Each row has a class, written after it.
234  29  -142  -28  -320  53  -106  236  -369  -73  85  41  373  -18  -276  181  389  50  139  -54  -140  -41  36  -101  137  -111  128  -221  -286  117  -156  -189  213  -461  -334 : J_435
300  232  -204  -68  -324  25  -154  223  -280  15  32  -45  52  141  -648  488  -75  -13  226  325  -287  89  55  -100  -182  -102  -122  -134  -7  2  332  -501  397  -544  -328 : J_399
-174  -68  316  -227  512  127  104  -220  124  51  -32  94  -189  -136  211  -207  -30  325  18  -375  12  -55  54  -108  -148  34  -158  62  16  217  90  513  -149  365  137 : J_994
406  418  -414  -177  -364  -127  -245  263  -331  69  4  -51  140  89  -624  445  -238  -206  203  -296  20  61  260  -388  -93  -168  -440  -172  -19  231  80  -489  101  -696  -394 : J_399
-338  -253  482  29  651  228  169  -99  235  66  -27  239  -213  -46  194  -264  84  294  4  -180  -379  -21  -54  -5  -111  87  165  53  -129  498  227  457  -138  503  211 : J_351
-31  215  -20  -121  -5  91  112  22  -218  -9  7  -15  200  -59  -53  -49  40  -96  77  -222  -37  197  -9  -121  -59  -57  6  -137  54  126  -135  -10  -50  -201  3 : J_932
117  197  -23  -191  42  293  177  12  -282  7  117  114  96  64  -26  68  221  212  -56  -108  -267  69  -50  -70  -165  89  524  -263  -212  298  -27  11  175  -366  -243 : J_297
-152  527  -35  196  193  107  80  -26  -59  131  -5  -216  223  -68  104  -5  -12  92  222  322  -165  31  56  37  -139  -107  251  35  60  -13  57  42  201  349  0 : J_297
-260  -41  198  167  460  507  112  51  30  187  28  -44  92  240  -12  36  226  61  -305  387  -642  238  119  46  -44  333  701  -198  -249  551  111  273  336  249  -218 : J_399
-166  147  -141  -187  -31  154  124  290  26  -114  -89  -230  1  173  175  -190  84  -139  -179  43  36  -72  67  -53  -47  389  166  -194  -77  175  -362  -209  11  -182  71 : J_399
132  607  -371  -20  -51  34  -165  -159  -185  95  161  -264  85  -114  98  256  -27  222  68  371  60  -292  76  -106  -249  -181  104  28  -36  -326  -175  -51  205  71  -206 : J_102
-195  -79  -118  166  129  379  104  300  39  -148  -39  -198  101  365  124  -88  268  -85  -306  503  -336  -122  261  32  2  638  624  -308  -370  562  -401  -184  275  -49  -135 : J_435
171  71  -134  93  -598  -448  -156  293  45  -99  -215  -130  263  31  -2  -4  -65  -291  594  -95  600  -48  -364  -1  198  -761  -540  227  439  -608  109  -514  -200  -265  0 : J_435
13  457  -64  -34  27  35  -55  55  -144  174  28  25  156  -180  0  70  118  117  252  -4  -167  18  -35  -44  -68  -316  217  11  -102  55  150  26  161  124  -15 : J_533
169  551  -233  -199  -281  -159  -136  223  -264  6  -107  -290  242  61  -581  278  -315  -315  375  -75  119  214  178  -304  -102  -203  -723  -100  311  -40  116  -404  20  -480  -240 : J_994
-574  -186  535  287  370  218  53  277  226  138  -121  32  322  88  -203  -168  202  -231  -32  307  -540  450  -139  160  238  39  59  -72  93  331  304  274  78  348  160 : J_533
44  11  131  -336  399  152  27  -158  -34  99  37  161  -116  -130  167  -38  111  393  2  -673  -43  -126  199  -211  -138  -13  -41  -30  -300  445  -57  483  -113  134  -160 : J_297
428  -322  -162  -31  -308  -1  -417  119  -190  73  299  445  2  -27  -166  375  304  245  -173  29  -89  -297  -197  -146  146  -218  87  -71  -276  -150  76  78  235  -451  -142 : J_292
127  416  -92  -169  -79  -68  -7  227  -105  57  -99  -21  123  155  -598  217  -313  -339  303  -129  -138  330  75  -288  -155  -119  -430  -142  261  287  348  -297  12  -462  -88 : J_102
-215  394  -22  216  92  -179  -77  83  83  81  -72  -102  305  -91  21  -150  -104  -304  202  212  -53  -81  3  -112  27  -234  -88  13  244  -25  -119  -100  -138  273  284 : J_292
-241  -148  236  16  589  177  124  -373  156  1  -3  -34  -176  7  236  -143  -10  250  -223  42  -151  -155  204  -55  -208  295  146  11  -132  306  -168  374  -127  441  8 : J_932
-230  -183  206  153  419  327  -23  41  103  152  22  85  47  199  9  -25  106  -70  -392  129  -419  116  13  -79  34  257  446  -146  -195  501  39  276  78  141  -72 : J_533
-25  -4  2  -25  -83  73  57  126  -214  -82  -8  58  243  -21  -154  -22  136  -81  138  -93  -118  171  -135  -15  1  -86  67  -116  34  53  -35  -112  78  -273  -18 : J_351
291  503  -503  34  -48  53  -266  -114  -258  126  218  5  56  -86  83  309  17  172  -164  183  -90  -437  285  -351  -161  -59  411  -147  -360  143  -410  -109  112  -110  -245 : J_932
-144  -24  -102  -140  -215  86  59  384  -49  -173  -87  -195  97  129  -7  -19  188  -62  -12  344  -76  -5  -53  98  9  250  71  -126  -94  -50  -190  -199  250  -219  91 : J_889
-370  192  86  415  138  87  223  224  246  -43  -387  -488  334  305  158  -280  -110  -505  279  243  59  247  100  97  32  -98  307  13  252  349  -67  -408  -89  286  -109 : J_533
-293  -193  366  -58  284  -160  -89  -57  238  -10  -109  108  -40  -240  41  -215  -49  33  147  -324  62  -24  -29  -36  105  -105  -602  161  93  2  85  359  -342  345  280 : J_597
157  -164  -310  -95  -260  -12  -176  250  -42  -146  120  156  -123  136  79  74  251  13  -309  100  24  -435  -35  -128  99  260  157  -175  -373  75  -436  -250  41  -474  32 : J_932
-4  -31  79  -419  -225  -145  52  366  52  -39  27  362  -188  -85  -3  -102  144  145  200  -263  79  -32  -606  49  -9  -216  -361  27  195  -438  326  -26  42  -457  434 : J_399
36  635  -232  -112  220  119  26  -111  -178  200  81  -78  106  -43  139  121  -5  226  28  25  -81  -111  187  -215  -288  -131  409  -112  -82  185  -57  57  105  74  -220 : J_351
318  239  -376  -112  -187  -229  -163  65  -143  -12  36  9  21  213  -595  371  -517  -349  10  -25  66  13  147  -437  -224  66  -507  -154  247  87  15  -421  -74  -685  -178 : J_102
-253  344  50  301  319  115  3  214  48  198  -70  81  258  -59  -19  -126  80  -260  69  -67  -404  124  284  -153  117  24  402  -141  -207  738  -30  40  -46  362  101 : J_597
195  425  -291  23  -147  23  -172  27  -233  137  123  -64  94  -134  26  263  152  226  192  245  -130  -256  24  -46  -80  -298  300  15  -207  -130  -3  -129  311  30  -177 : J_399
103  332  -204  54  -111  -208  -199  104  -112  134  42  165  194  -191  -132  141  16  -89  159  -1  -120  -149  10  -223  76  -271  -84  -44  -79  -2  -88  -33  -3  -61  121 : J_932
200  -126  78  -316  181  146  -155  -32  -116  102  152  298  -65  -193  36  128  312  452  45  -638  -50  -208  181  -245  -5  -117  -30  -37  -444  378  37  392  -21  -39  -281 : J_597
330  499  -389  -128  -232  -28  -277  -36  -336  126  169  -65  63  -261  17  393  137  368  198  131  -35  -361  55  -131  -107  -362  158  31  -277  -284  -22  -65  319  -76  -242 : J_399
165  122  33  65  -205  20  101  281  -88  28  -57  119  127  127  -11  72  186  61  462  -29  49  18  -378  25  -76  -538  357  -1  150  -72  383  -394  155  -348  -168 : J_994
30  497  -203  138  61  204  -9  -142  -208  96  57  -343  169  -44  49  164  107  298  78  616  -216  -112  223  94  -157  -47  524  -37  -202  -84  -136  -81  432  291  -311 : J_994
-15  252  -161  223  -135  -89  51  44  93  -62  -271  -408  132  222  198  -164  -195  -358  336  -7  402  -36  72  -42  -50  -335  6  86  276  13  -250  -458  -188  139  -53 : J_292
54  272  -151  -16  -143  -139  -85  256  -133  1  -135  -16  165  118  -617  226  -381  -397  245  -42  -156  338  75  -255  -76  -100  -474  -103  259  242  244  -375  13  -403  -18 : J_351
-108  579  -263  69  183  -61  -59  -158  39  131  47  -214  36  -59  177  34  -300  -107  -75  209  53  -209  158  -198  -164  -27  39  -8  168  1  -212  -39  -147  244  107 : J_399
-170  -59  292  -210  388  140  109  -222  64  4  34  -28  -114  -94  186  -91  113  415  79  -65  -75  -105  -12  38  -223  49  -65  99  -24  -25  130  387  30  329  5 : J_292
-123  291  15  -127  -89  0  72  93  -218  -26  -102  -244  343  -28  -122  -86  118  -222  250  -249  96  218  -15  -35  20  -201  -202  -62  127  8  -123  -78  -54  -113  -39 : J_889
-515  -3  600  -49  564  281  236  133  281  209  -101  285  -27  44  -22  -275  7  -6  74  -70  -495  524  -451  111  -31  -181  42  21  278  229  636  452  35  312  432 : J_533
85  149  -348  252  -346  -448  -185  25  111  -69  -135  -279  132  126  252  -78  -446  -528  160  -87  832  -237  -115  -193  44  -372  -519  212  554  -449  -267  -412  -454  -163  64 : J_889
214  117  -313  -192  35  219  -74  196  -113  9  87  86  -128  272  146  -33  245  -41  -358  -263  -86  -407  273  -326  -39  359  471  -348  -533  680  -502  -212  -56  -427  -260 : J_399
-36  177  94  -231  35  188  159  103  -208  -12  20  117  210  -50  -67  -56  148  15  185  -278  -200  258  -147  -54  -119  -114  201  -170  45  179  94  39  72  -278  17 : J_292
247  230  -241  -57  -118  1  -81  254  -162  24  -13  50  89  173  -558  309  -220  -280  56  -70  -240  98  256  -340  -105  72  -140  -261  -1  461  93  -409  64  -557  -231 : J_399
182  266  -127  -410  -197  -56  20  71  -355  6  101  199  65  -162  -96  99  57  88  130  -536  81  10  -232  -206  -133  -281  -150  -122  9  -100  3  6  -45  -544  7 : J_889
-310  26  169  -64  655  544  174  -143  60  27  -30  -333  -17  68  291  -71  186  296  -218  -147  -275  31  608  -67  -167  519  529  -122  -484  899  -233  434  50  542  -380 : J_102
-319  -6  441  -222  817  413  321  -181  200  136  -29  142  -166  -27  235  -264  44  331  -54  -462  -351  199  128  -94  -288  239  319  -44  -146  726  212  620  -111  463  45 : J_102
401  457  -229  -306  -417  -88  -102  145  -356  24  64  -24  90  65  -598  467  -201  115  359  85  10  142  -114  -198  -298  -272  -448  -77  229  -328  459  -403  289  -706  -315 : J_435
-83  -224  77  -59  329  58  -71  -198  84  -63  32  -50  -68  -16  214  -30  94  283  -214  -112  26  -390  288  -126  -31  209  27  -34  -291  266  -312  268  -135  226  -152 : J_435
204  506  -22  -283  -101  254  172  210  -364  115  -23  -52  180  149  -632  378  22  139  329  122  -435  506  53  -92  -323  -51  272  -250  24  260  559  -277  489  -515  -447 : J_994
-290  194  -55  595  267  142  -104  167  200  54  -101  -216  247  237  77  -236  155  -560  -233  466  -274  -159  458  -156  238  309  290  -212  -206  796  -564  -185  -230  459  87 : J_932
-26  527  -218  216  155  143  -77  9  -124  168  -62  -187  251  -17  65  27  -6  -102  51  95  -160  -13  406  -200  -64  -79  457  -135  -177  483  -229  -64  43  281  -182 : J_351
-305  177  56  -234  76  124  157  299  77  -89  -154  -120  10  101  121  -286  65  -142  117  -116  -31  168  -68  41  -50  119  -123  -72  81  176  -101  -41  7  2  293 : J_292
-356  -189  500  -201  569  17  136  -97  254  51  -104  217  -134  -164  197  -327  -49  126  67  -514  -101  44  -95  -82  -78  -35  -225  116  68  240  223  520  -334  383  360 : J_889
-39  -82  -25  -269  -272  -50  59  394  -57  -149  38  143  -4  64  -26  -8  256  172  128  175  -1  -67  -416  118  -41  -19  -167  -58  55  -399  78  -184  231  -443  163 : J_435
-142  -25  238  80  -24  198  -52  130  -82  143  69  -27  217  19  -224  215  389  267  157  541  -347  229  -292  225  28  -255  35  44  18  -348  371  166  479  92  -118 : J_932
57  51  -232  -216  29  302  89  -41  -83  -148  199  -192  -127  307  269  131  278  337  -346  594  -41  -483  1  17  -313  437  636  -210  -211  -102  -318  -177  344  -280  -220 : J_292
-388  18  302  -60  663  341  218  -361  195  30  -72  -295  -121  67  359  -233  16  277  -197  97  -92  -21  304  -5  -225  356  208  31  -85  388  -142  451  -63  664  -40 : J_932
158  16  98  -182  -131  159  -147  109  -185  165  88  133  94  -91  -216  303  208  328  131  11  -234  171  -238  39  20  -337  -81  20  -106  -215  360  249  353  -103  -172 : J_297
-142  72  106  -251  612  454  141  -214  -9  80  56  -100  -52  47  274  -26  154  453  -251  -329  -150  -83  429  -205  -289  285  442  -166  -343  735  -179  428  -26  258  -392 : J_351
-40  -59  -209  -118  -152  -144  -89  168  102  -174  -39  -55  -202  156  159  -215  -77  -287  -194  -154  355  -293  -42  -117  48  210  -332  -35  12  39  -467  -255  -279  -196  282 : J_102
96  389  -76  -117  -149  8  -18  323  -191  16  -117  -23  208  153  -625  245  -225  -222  344  40  -283  344  82  -218  -146  -116  -370  -195  150  270  307  -380  140  -463  -138 : J_435
189  321  -181  -5  -395  -268  -24  218  -44  8  -214  -122  226  51  41  -26  -107  -254  557  -377  510  51  -200  -116  7  -632  -256  106  348  -223  84  -402  -157  -273  -53 : J_292
281  240  -119  56  -219  193  154  123  -199  20  24  -47  53  117  70  205  97  297  482  241  22  -23  -325  88  -247  -499  491  45  100  -289  323  -400  384  -241  -293 : J_994
-293  -18  222  64  228  260  125  87  65  114  -28  -161  191  149  -5  17  121  44  -83  404  -246  283  -121  120  -46  51  196  -27  135  -42  209  260  256  195  -49 : J_889
196  28  -19  119  -112  28  119  362  -26  43  -148  259  161  91  -28  32  127  -25  439  -243  -51  109  -255  -84  -50  -516  372  -52  63  203  340  -303  102  -315  -104 : J_351
-90  43  -47  -182  -49  339  175  343  -104  -90  28  -149  -19  189  70  -16  365  223  -29  264  -190  -16  -98  130  -148  322  409  -144  -265  96  -56  -134  439  -181  -89 : J_102
-95  285  -103  332  54  -104  -193  202  2  121  5  153  275  -90  -54  -71  21  -341  88  0  -264  -88  129  -208  160  -125  202  -84  -108  442  -160  -128  -136  172  217 : J_292
-25  -41  -286  419  -185  -413  -96  64  249  -146  -289  -220  132  255  222  -233  -432  -704  -18  27  583  -279  35  -215  160  -108  -187  37  370  22  -503  -534  -559  -67  139 : J_351
-49  173  143  -195  183  446  142  -54  -146  169  93  -98  30  27  10  211  206  436  74  288  -304  278  -184  151  -273  -139  321  -7  43  -216  408  263  494  94  -252 : J_399
146  168  -114  -350  -352  -137  -103  -68  -348  -123  55  -140  184  -136  -104  106  130  97  279  -129  298  -56  -198  -8  -61  -353  -388  26  173  -522  -84  -87  103  -354  -48 : J_292
74  438  -141  79  -36  -25  -118  98  -125  147  29  71  175  -151  8  85  67  -9  173  36  -160  -101  20  -118  -6  -281  129  -58  -86  107  -34  -7  57  72  20 : J_297
-342  68  -113  13  175  250  153  209  125  -199  -80  -380  55  306  304  -194  138  -110  -288  397  -27  -204  196  25  -70  508  340  -228  -117  300  -529  -190  37  36  18 : J_435
